Below is a small trained network, with its code and all its weights. Each question gives an input and a class and asks what happens when units are switched off, that is, made to give their printed mean instead of their output.

import numpy as np


def w(rows, s, z=0):
    codes = np.array(rows[::2]) - 128.0
    scale = np.full(codes.shape[1], s)
    scale[-1] = z or s
    return codes * scale


def norm(h):
    return h / np.sqrt((h * h).mean(-1, keepdims=True) + 1e-5)


def f(y):
    return np.maximum(y, 0)


def log_softmax(a):
    a = a - a.max(-1, keepdims=True)
    return a - np.log(np.exp(a).sum(-1, keepdims=True))


def net(x, mask):
    res = np.array(x, float).reshape(1, 6) / 4 @ E
    u = 0
    for l in range(3):
        y = f(norm(res) @ A[l][:, :-1].T + A[l][:, -1])
        res = res + np.where(mask[u : u + 10], y, B[l][:, -1]) @ B[l][:, :-1]
        u += 10
    return log_softmax(norm(res)[-1] @ U[:, :-1].T + U[:, -1])


A, B = {}, {}
E = w([
[125,147,163,138,1,171,180,181,95,63],'x0',
[202,208,149,65,157,72,250,77,72,118],'x1',
[106,107,154,119,173,80,122,196,92,79],'x2',
[130,165,101,151,104,83,141,175,117,209],'x3',
[117,71,129,168,55,62,48,58,61,100],'x4',
[121,116,150,104,143,192,111,139,55,170],'x5',
],0.0072)
A[0] = w([
[131,109,125,136,102,68,113,72,65,139,77],'0.n1',
[139,92,139,111,160,159,141,55,118,42,32],'0.n2',
[117,130,137,128,66,127,161,119,92,96,56],'0.n3',
[132,131,109,133,100,37,159,96,196,84,39],'0.n4',
[127,110,134,100,143,171,126,106,8,172,40],'0.n5',
[143,139,114,146,95,46,147,153,92,205,29],'0.n6',
[113,105,138,114,167,48,132,181,72,74,35],'0.n7',
[138,143,113,122,69,151,151,20,155,172,29],'0.n8',
[143,159,127,99,131,91,173,68,65,114,2],'0.n9',
[122,111,127,126,184,87,126,69,115,157,22],'0.n10',
],0.018,0.0065)
B[0] = w([
[118,109,151,76,135,146,117,39,97,25,254],'0.n1',
[5,207,129,91,84,115,114,137,109,183,218],'0.n2',
[206,156,74,88,85,103,107,158,117,122,210],'0.n3',
[130,155,189,191,166,137,93,167,239,67,223],'0.n4',
[123,168,169,206,163,125,96,174,255,59,218],'0.n5',
[18,195,128,90,91,120,120,131,123,180,215],'0.n6',
[158,109,109,191,175,237,136,128,21,174,218],'0.n7',
[142,111,117,190,193,213,131,153,6,156,224],'0.n8',
[145,58,177,171,86,71,187,96,154,210,232],'0.n9',
[223,166,63,80,117,70,84,165,125,152,210],'0.n10',
],0.019,0.0084)
A[1] = w([
[145,114,81,99,185,93,105,111,132,140,4],'1.n1',
[43,149,128,104,120,116,125,130,116,139,28],'1.n2',
[143,106,137,109,137,113,154,90,162,123,49],'1.n3',
[138,154,96,71,187,151,238,160,164,136,73],'1.n4',
[83,7,98,166,84,124,51,133,142,136,59],'1.n5',
[141,95,113,130,155,128,141,112,107,119,75],'1.n6',
[150,133,105,92,176,82,101,96,126,139,42],'1.n7',
[87,129,91,181,153,86,160,128,132,67,60],'1.n8',
[178,145,110,100,42,133,195,176,103,66,17],'1.n9',
[131,113,101,108,148,86,178,113,142,130,41],'1.n10',
],0.019,0.0026)
B[1] = w([
[188,187,63,91,133,123,128,179,145,141,186],'1.n1',
[30,121,79,74,102,142,168,119,158,154,254],'1.n2',
[88,66,95,126,122,181,146,165,135,154,142],'1.n3',
[120,94,205,97,64,139,68,28,69,6,233],'1.n4',
[160,102,213,165,97,58,194,105,113,197,240],'1.n5',
[100,124,144,117,112,181,130,130,151,156,152],'1.n6',
[176,96,71,61,56,135,148,230,153,126,198],'1.n7',
[177,113,150,129,115,154,121,161,162,100,179],'1.n8',
[186,140,34,42,205,67,77,171,172,200,235],'1.n9',
[115,147,104,140,202,133,168,97,129,158,139],'1.n10',
],0.013,0.0058)
A[2] = w([
[125,71,107,99,133,56,113,35,82,38,57],'2.n1',
[109,91,87,134,170,83,175,138,122,74,93],'2.n2',
[91,132,44,156,110,154,203,147,150,90,77],'2.n3',
[121,97,81,146,142,87,218,101,131,70,2],'2.n4',
[119,122,59,136,172,116,197,98,136,83,85],'2.n5',
[162,106,165,140,134,41,253,59,125,154,36],'2.n6',
[118,89,77,127,139,64,122,67,107,67,80],'2.n7',
[107,109,127,88,188,118,198,87,123,41,70],'2.n8',
[110,106,61,153,171,80,201,123,131,73,60],'2.n9',
[101,62,62,160,175,77,162,88,141,48,68],'2.n10',
],0.015,0.0039)
B[2] = w([
[127,93,149,36,126,181,196,133,124,50,220],'2.n1',
[123,132,120,106,169,138,167,102,161,140,128],'2.n2',
[87,150,104,135,168,64,112,73,114,110,157],'2.n3',
[146,161,143,172,123,71,108,87,101,127,130],'2.n4',
[136,163,119,135,118,122,173,104,117,125,128],'2.n5',
[120,7,84,153,118,82,148,149,159,143,254],'2.n6',
[141,143,169,124,107,121,139,63,128,115,164],'2.n7',
[135,127,126,129,97,104,116,79,114,128,165],'2.n8',
[158,145,119,160,152,150,152,114,139,123,128],'2.n9',
[133,91,104,149,111,99,139,126,165,84,134],'2.n10',
],0.018,0.0065)
U = w([
[207,171,49,76,129,80,91,177,139,158,157],'0',
[132,41,153,168,99,71,183,115,145,178,162],'1',
[2,194,123,97,88,126,120,113,121,170,129],'2',
[151,120,111,190,197,212,136,130,18,138,117],'3',
[133,163,181,190,155,127,95,158,238,55,115],'4',
[139,99,147,63,99,142,141,68,103,47,163],'5',
[100,145,76,150,166,121,147,113,140,99,4],'6',
],0.013,0.0039)

Each question gives the input, the list of numbers given to net, and the class t.
The units are the neurons (one row each of A and B). Each row of codes is followed by its name. A weight is (code - 128) times the scale printed after its matrix; where a second scale follows, it is the last column's (A, B and U).
mask holds one flag per neuron, layer by layer. A switched-off neuron (its flag False) gives its mean, the last column of its row in B, instead of its output. The means were averaged over made-up inputs and are rounded, as every weight is.
A unit's drop is (log p(t) with every unit on - log p(t) with that unit switched off) / (log p(t) with every unit on - log p(t) with every unit switched off).
The circuit of an input: a set's keep is (log p(t) with only the set's units on - log p(t) with every unit switched off) / (log p(t) with every unit on - log p(t) with every unit switched off). Starting from the 12 units with the biggest drops (on a tie, the unit counted first), units are removed one at a time, each time the one whose removal leaves the highest keep (on an exact tie, the one counted first), for as long as the keep stays at least 0.8.
units of the circuit, in order: the units of the circuit, biggest drop first
unit that matters most: the unit with the biggest drop
top k neurons: the k neurons with the biggest drops, biggest first
top k neurons in layer l: the k neurons of layer l with the biggest drops, biggest first
input [5,-2,-4,-5,5,-1], class 0: units of the circuit, in order -> (0.n3)
input [-1,6,3,6,-2,5], class 1: top 2 neurons in layer 0 -> (0.n9 0.n2)
input [-8,-7,6,-2,5,-8], class 0: top 3 neurons -> (0.n10 0.n9 0.n5)
input [-5,1,0,-6,0,1], class 2: top 2 neurons -> (0.n2 1.n2)
input [-3,1,3,6,-5,5], class 2: top 2 neurons -> (0.n6 0.n4)
input [7,-7,-6,0,2,-1], class 0: units of the circuit, in order -> (0.n3 1.n9)
input [0,8,4,-8,-3,6], class 1: top 3 neurons -> (0.n9 0.n6 2.n6)
input [-5,6,7,2,-4,-2], class 3: top 3 neurons -> (0.n7 1.n5 0.n10)
input [0,6,-2,6,-7,-5], class 5: top 3 neurons -> (1.n4 0.n2 0.n5)
input [-7,-8,-1,-6,6,4], class 1: top 2 neurons -> (1.n5 0.n3)
input [8,1,6,-3,-2,3], class 0: top 2 neurons -> (0.n3 1.n9)
input [-2,1,7,-2,-8,-4], class 5: top 3 neurons -> (1.n4 0.n8 0.n5)
input [-4,5,4,7,8,-3], class 5: top 2 neurons -> (0.n1 0.n2)
input [-8,-5,7,3,1,8], class 0: top 4 neurons -> (0.n10 0.n4 0.n8 1.n1)
input [7,6,8,3,3,5], class 3: top 3 neurons -> (0.n7 0.n10 1.n5)
input [8,-3,0,7,3,-2], class 0: top 3 neurons -> (0.n3 1.n9 0.n2)
input [-5,-7,2,-8,-5,-1], class 2: top neuron -> (0.n9)
input [-6,-5,-5,3,4,-3], class 0: top 3 neurons -> (0.n10 0.n9 0.n7)
input [1,-5,0,-2,3,7], class 4: top 2 neurons in layer 0 -> (0.n5 0.n9)
input [-4,4,-2,-4,1,-7], class 4: unit that matters most -> 0.n4
input [-8,-8,6,-6,-4,6], class 0: top 2 neurons in layer 0 -> (0.n9 0.n4)
input [0,-3,-8,-6,4,-1], class 3: top 2 neurons in layer 0 -> (0.n8 0.n6)
input [-4,8,-7,5,-2,-8], class 1: top 3 neurons in layer 0 -> (0.n9 0.n5 0.n7)
input [-6,7,-5,7,-2,-4], class 1: top 2 neurons in layer 0 -> (0.n9 0.n2)
input [-4,5,-2,6,-7,-6], class 5: top 2 neurons in layer 0 -> (0.n5 0.n2)
input [6,-7,-4,-1,5,4], class 1: top 2 neurons in layer 0 -> (0.n10 0.n1)
input [-4,-6,1,3,-4,-5], class 1: unit that matters most -> 0.n10
input [5,3,-4,0,0,5], class 0: top 3 neurons in layer 0 -> (0.n3 0.n4 0.n7)
input [-2,1,-5,-6,0,7], class 4: top 2 neurons in layer 0 -> (0.n5 0.n6)
input [-1,6,8,-5,-7,5], class 3: top 3 neurons in layer 0 -> (0.n7 0.n6 0.n1)
